Below is a small trained network, with its code and all its weights. Each question gives an input and a target symbol and asks what happens when units are switched off, that is, made to give their printed mean instead of their output.

import numpy as np


def w(rows, s, z=0):
    codes = np.array(rows[::2]) - 128.0
    scale = np.full(codes.shape[1], s)
    scale[-1] = z or s
    return codes * scale


def f(y):
    return np.maximum(y, 0)


def softmax(a):
    e = np.exp(a - a.max(-1, keepdims=True))
    return e / e.sum(-1, keepdims=True)


def log_softmax(a):
    a = a - a.max(-1, keepdims=True)
    return a - np.log(np.exp(a).sum(-1, keepdims=True))


def net(x, mask):
    ids = ['αγεζθξπστφω'.index(c) for c in x.split()]
    T = len(ids)
    res = E[ids] + P[:T]
    u = 0
    for l in range(2):
        r = res
        for j in range(2):
            rows = slice(4 * j, 4 * j + 4)
            q, k, v = (r @ M[l][rows].T for M in (Q, K, V))
            z = softmax(np.where(np.tri(T) > 0, q @ k.T / 4**0.5, -1e9)) @ v
            o = O[l][rows]
            res = res + np.where(mask[u + j], z, o[:, -1]) @ o[:, :-1]
        u += 2
        y = f(res @ A[l][:, :-1].T + A[l][:, -1])
        res = res + np.where(mask[u : u + 4], y, B[l][:, -1]) @ B[l][:, :-1]
        u += 4
    return log_softmax(res[-1] @ U[:, :-1].T + U[:, -1])


Q, K, V, O, A, B = {}, {}, {}, {}, {}, {}
E = w([
[205,91,126,242,205,149,118,109,192,184,84,115],'α',
[98,149,89,95,173,72,177,183,119,191,226,110],'γ',
[84,151,67,199,162,72,75,106,139,47,144,150],'ε',
[103,111,79,48,194,119,138,109,72,53,88,77],'ζ',
[29,107,124,56,49,145,142,191,112,134,125,102],'θ',
[119,79,203,200,72,179,68,84,180,169,100,166],'ξ',
[85,157,196,93,221,83,100,128,180,150,85,59],'π',
[204,84,196,83,133,62,97,67,101,132,107,123],'σ',
[184,234,123,137,33,157,144,169,115,110,60,153],'τ',
[8,201,65,153,148,209,142,173,177,125,95,195],'φ',
[156,104,127,152,72,220,81,129,74,100,159,2],'ω',
],0.0065)
P = w([
[179,81,28,72,162,119,36,200,127,204,60,140],'0',
[111,204,226,137,196,180,115,150,121,1,208,178],'1',
[189,105,100,136,87,105,159,123,241,104,131,109],'2',
[103,156,149,178,179,77,94,230,53,133,61,74],'3',
[100,212,248,152,192,156,119,144,120,11,222,156],'4',
[160,87,122,148,97,110,196,84,214,115,113,102],'5',
[10,188,154,209,119,60,101,58,79,165,82,27],'6',
[120,213,246,156,201,145,104,149,115,3,225,146],'7',
[124,77,145,157,103,126,242,51,186,124,107,109],'8',
],0.0049)
Q[0] = w([
[147,124,138,152,166,129,121,163,86,132,160,132],'0.h1',
[151,129,136,112,157,175,157,144,127,122,172,184],'0.h1',
[134,116,69,147,90,96,155,109,126,168,113,112],'0.h1',
[154,114,141,138,103,144,160,102,137,69,169,157],'0.h1',
[90,154,61,60,108,155,243,147,203,172,148,123],'0.h2',
[150,70,144,70,67,160,153,96,110,81,108,59],'0.h2',
[110,115,119,61,252,62,137,122,129,142,169,65],'0.h2',
[192,106,182,105,194,138,118,61,231,164,117,134],'0.h2',
],0.041)
K[0] = w([
[156,141,122,129,154,115,96,174,83,145,152,148],'0.h1',
[151,125,118,76,151,167,88,166,151,135,160,178],'0.h1',
[126,136,163,154,112,112,198,109,121,96,158,136],'0.h1',
[175,89,83,95,115,149,114,118,163,84,151,160],'0.h1',
[60,172,99,98,141,154,253,147,116,193,136,121],'0.h2',
[143,77,162,68,79,161,158,86,43,106,101,65],'0.h2',
[111,107,119,54,232,68,142,121,164,111,160,64],'0.h2',
[160,113,204,162,211,132,157,65,141,197,85,121],'0.h2',
],0.037)
V[0] = w([
[158,136,181,165,134,81,246,155,213,114,145,106],'0.h1',
[70,170,197,116,172,176,54,152,155,128,127,95],'0.h1',
[45,193,251,159,171,90,99,151,151,101,2,7],'0.h1',
[108,97,154,91,134,254,119,85,134,4,126,171],'0.h1',
[33,172,151,207,106,80,72,76,74,165,75,58],'0.h2',
[150,111,109,102,134,143,143,140,142,113,143,147],'0.h2',
[166,120,115,95,139,147,148,144,152,118,148,160],'0.h2',
[138,115,123,102,129,140,129,139,143,112,137,133],'0.h2',
],0.009)
O[0] = w([
[109,91,74,171,67,99,177,121,94,144,113,168,71],'0.h1',
[118,123,145,140,144,108,140,195,164,141,169,111,147],'0.h1',
[91,99,144,169,89,38,143,254,126,97,135,93,220],'0.h1',
[181,96,141,95,134,152,207,135,207,85,166,125,2],'0.h1',
[157,112,112,117,177,173,131,135,89,135,117,184,160],'0.h2',
[112,130,129,135,111,105,124,130,142,129,132,106,115],'0.h2',
[117,138,144,132,112,108,129,122,148,128,127,100,115],'0.h2',
[116,126,124,128,119,117,120,123,127,127,129,113,126],'0.h2',
],0.0079,0.0035)
A[0] = w([
[205,152,115,97,97,28,201,87,90,166,195,141,30],'0.n1',
[203,103,81,56,191,142,147,250,83,176,96,199,2],'0.n2',
[83,198,142,71,105,157,154,128,90,113,190,133,15],'0.n3',
[140,4,180,17,43,156,102,164,170,230,116,150,122],'0.n4',
],0.014,0.0033)
B[0] = w([
[181,137,110,89,199,129,135,134,100,192,157,206,186],'0.n1',
[148,151,81,90,160,174,117,10,111,185,115,143,254],'0.n2',
[172,121,165,142,165,144,112,79,124,129,105,141,218],'0.n3',
[76,43,144,105,99,180,32,132,60,152,73,157,211],'0.n4',
],0.011,0.0035)
Q[1] = w([
[196,85,15,189,73,115,194,143,126,164,116,148],'1.h1',
[150,181,174,136,112,153,138,82,204,89,167,153],'1.h1',
[164,211,147,123,174,131,98,176,46,169,174,67],'1.h1',
[128,109,68,91,130,51,122,115,215,130,67,193],'1.h1',
[57,92,78,58,81,165,126,94,148,79,249,127],'1.h2',
[85,110,133,134,96,145,87,88,144,51,68,143],'1.h2',
[143,204,202,128,178,64,84,72,159,124,135,148],'1.h2',
[97,53,32,147,135,92,163,117,131,106,125,126],'1.h2',
],0.018)
K[1] = w([
[149,121,192,164,133,104,239,112,77,132,143,178],'1.h1',
[208,154,91,162,108,190,90,153,193,77,102,71],'1.h1',
[173,190,89,69,129,65,25,181,127,211,144,120],'1.h1',
[116,57,57,122,120,142,249,120,91,71,79,143],'1.h1',
[142,19,163,121,84,119,230,138,155,163,75,154],'1.h2',
[100,91,113,153,119,158,115,89,131,78,103,112],'1.h2',
[152,164,92,101,96,62,23,137,211,160,91,121],'1.h2',
[96,120,100,154,133,105,198,94,80,55,152,157],'1.h2',
],0.018)
V[1] = w([
[95,71,102,166,147,149,161,90,152,119,170,86],'1.h1',
[99,184,131,137,61,168,168,146,185,186,56,176],'1.h1',
[65,134,132,26,127,58,171,81,132,98,94,132],'1.h1',
[189,80,118,118,61,130,164,102,107,207,129,5],'1.h1',
[111,132,169,151,194,127,95,127,143,169,177,132],'1.h2',
[189,84,130,246,150,101,132,81,192,172,87,136],'1.h2',
[72,120,121,150,141,214,145,173,159,184,176,182],'1.h2',
[159,55,177,132,120,72,116,110,117,141,132,198],'1.h2',
],0.017)
O[1] = w([
[79,73,118,95,128,118,158,101,208,131,109,127,1],'1.h1',
[145,155,117,83,104,126,145,207,83,130,118,254,114],'1.h1',
[113,107,72,110,95,194,183,119,59,47,113,92,114],'1.h1',
[91,75,165,185,192,53,195,56,87,132,88,198,184],'1.h1',
[165,127,117,108,100,85,125,115,137,113,47,65,253],'1.h2',
[104,128,121,104,84,74,12,75,141,36,143,167,86],'1.h2',
[103,180,143,10,143,81,138,174,160,172,118,123,143],'1.h2',
[121,196,105,167,83,82,143,56,98,107,199,122,144],'1.h2',
],0.0092,0.0078)
A[1] = w([
[194,126,231,137,173,173,115,139,176,28,198,152,153],'1.n1',
[193,121,139,145,16,127,177,104,189,152,109,201,2],'1.n2',
[97,93,15,127,91,127,102,144,230,138,103,171,121],'1.n3',
[178,130,205,111,144,188,252,172,208,25,176,122,57],'1.n4',
],0.015,0.0043)
B[1] = w([
[73,90,115,97,32,152,208,110,186,156,129,158,254],'1.n1',
[126,96,181,60,168,193,103,150,255,51,147,145,175],'1.n2',
[151,179,164,215,166,149,171,88,53,156,143,82,195],'1.n3',
[136,57,125,104,236,143,61,160,126,11,216,135,181],'1.n4',
],0.0089,0.0096)
U = w([
[183,121,97,90,178,205,41,58,81,184,56,144,254],'α',
[89,111,162,190,91,62,130,254,121,86,107,72,252],'γ',
[114,114,108,91,73,171,126,126,180,146,129,79,136],'ε',
[83,101,128,124,102,135,188,169,96,145,139,195,116],'ζ',
[106,63,78,125,138,126,128,114,127,86,142,132,40],'θ',
[184,190,83,83,133,62,173,124,160,137,169,131,166],'ξ',
[157,177,115,182,109,142,193,66,131,89,157,130,58],'π',
[177,119,100,68,125,130,109,178,161,95,104,162,81],'σ',
[45,127,167,103,112,102,67,98,129,94,132,165,114],'τ',
[149,162,156,131,165,152,137,156,113,117,174,122,8],'φ',
[128,107,159,143,179,107,178,113,193,154,115,122,18],'ω',
],0.0059,0.004)

Each question gives the input, a string of symbols that net reads in full, and the target symbol t.
The units are the heads (4 rows each of Q, K, V and O) and the neurons (one row each of A and B). Each row of codes is followed by its name. A weight is (code - 128) times the scale printed after its matrix; where a second scale follows, it is the last column's (O, A, B and U).
mask holds one flag per unit, layer by layer, with each layer's heads first. A switched-off unit (its flag False) gives its mean, the last column of its rows in O or B, instead of its output. The means were averaged over made-up inputs and are rounded, as every weight is.
A unit's drop is (log p(t) with every unit on - log p(t) with that unit switched off) / (log p(t) with every unit on - log p(t) with every unit switched off).
The circuit of an input: a set's keep is (log p(t) with only the set's units on - log p(t) with every unit switched off) / (log p(t) with every unit on - log p(t) with every unit switched off). Starting from all 12 units, units are removed one at a time, each time the one whose removal leaves the highest keep (on an exact tie, the one counted first), for as long as the keep stays at least 0.8.
circuit, biggest first: the units of the circuit, biggest drop first
unit that matters most: the unit with the biggest drop
k most important neurons: the k neurons with the biggest drops, biggest first
which heads matter: for each layer, one digit per head in row order, 1 if its drop is at least 0.15 and else 0, layers parted by /
input γ φ ε σ ε, target α: circuit, biggest first	[0.h1]
input σ γ π ε τ, target π: which heads matter	00 / 01
input ζ ξ γ τ σ ξ, target τ: circuit, biggest first	[1.h2; 0.n4]
input γ τ τ π ω ξ φ, target α: circuit, biggest first	[0.h2; 0.n2]
input θ ζ ε σ γ, target φ: circuit, biggest first	[1.h2; 0.n4; 1.n4; 0.h1]
input ε τ ε, target π: circuit, biggest first	[1.n3; 0.h1; 1.h1; 1.h2]
input γ θ σ π γ θ ε, target α: which heads matter	01 / 00
input ε τ γ ε, target γ: circuit, biggest first	[0.h1; 0.n2]
input π θ α φ γ ω τ α, target γ: which heads matter	10 / 00
input ζ ε ξ τ, target α: circuit, biggest first	[0.n2; 0.h2]
input ε ζ π α ζ, target ε: circuit, biggest first	[1.n1; 1.h1; 0.h1]
input σ φ γ γ ω ε θ, target α: 2 most important neurons	[0.n2; 1.n1]
input θ ε τ τ ε, target φ: which heads matter	00 / 01
input γ ε α, target ω: circuit, biggest first	[0.h1; 1.h1]
input ε φ ω γ, target α: unit that matters most	0.n2
input θ σ σ ζ π ζ φ α, target φ: circuit, biggest first	[1.h2; 0.n4; 1.n4; 0.h1]
input α ω ζ θ π τ γ, target α: circuit, biggest first	[0.h2; 0.n2]
input γ α τ γ π θ, target ζ: circuit, biggest first	[1.h2; 1.h1; 0.h1]
input τ γ α ξ ε, target ζ: which heads matter	00 / 11
input ξ γ γ τ ε α, target ω: most important neuron	[1.n2]
input ε ζ θ γ α, target ε: circuit, biggest first	[1.h1; 1.n1; 0.h1]
input ζ π α ε ξ τ, target σ: circuit, biggest first	[0.h1; 1.n2; 1.h1]
input σ σ γ θ α φ, target φ: which heads matter	10 / 10
input α ζ τ ε γ π ε τ ζ, target θ: which heads matter	10 / 10
input ε θ γ σ τ, target ε: which heads matter	00 / 10
input γ ε α π ζ ξ, target τ: which heads matter	10 / 01
input τ π θ α φ ε ε ε, target ζ: unit that matters most	1.n1
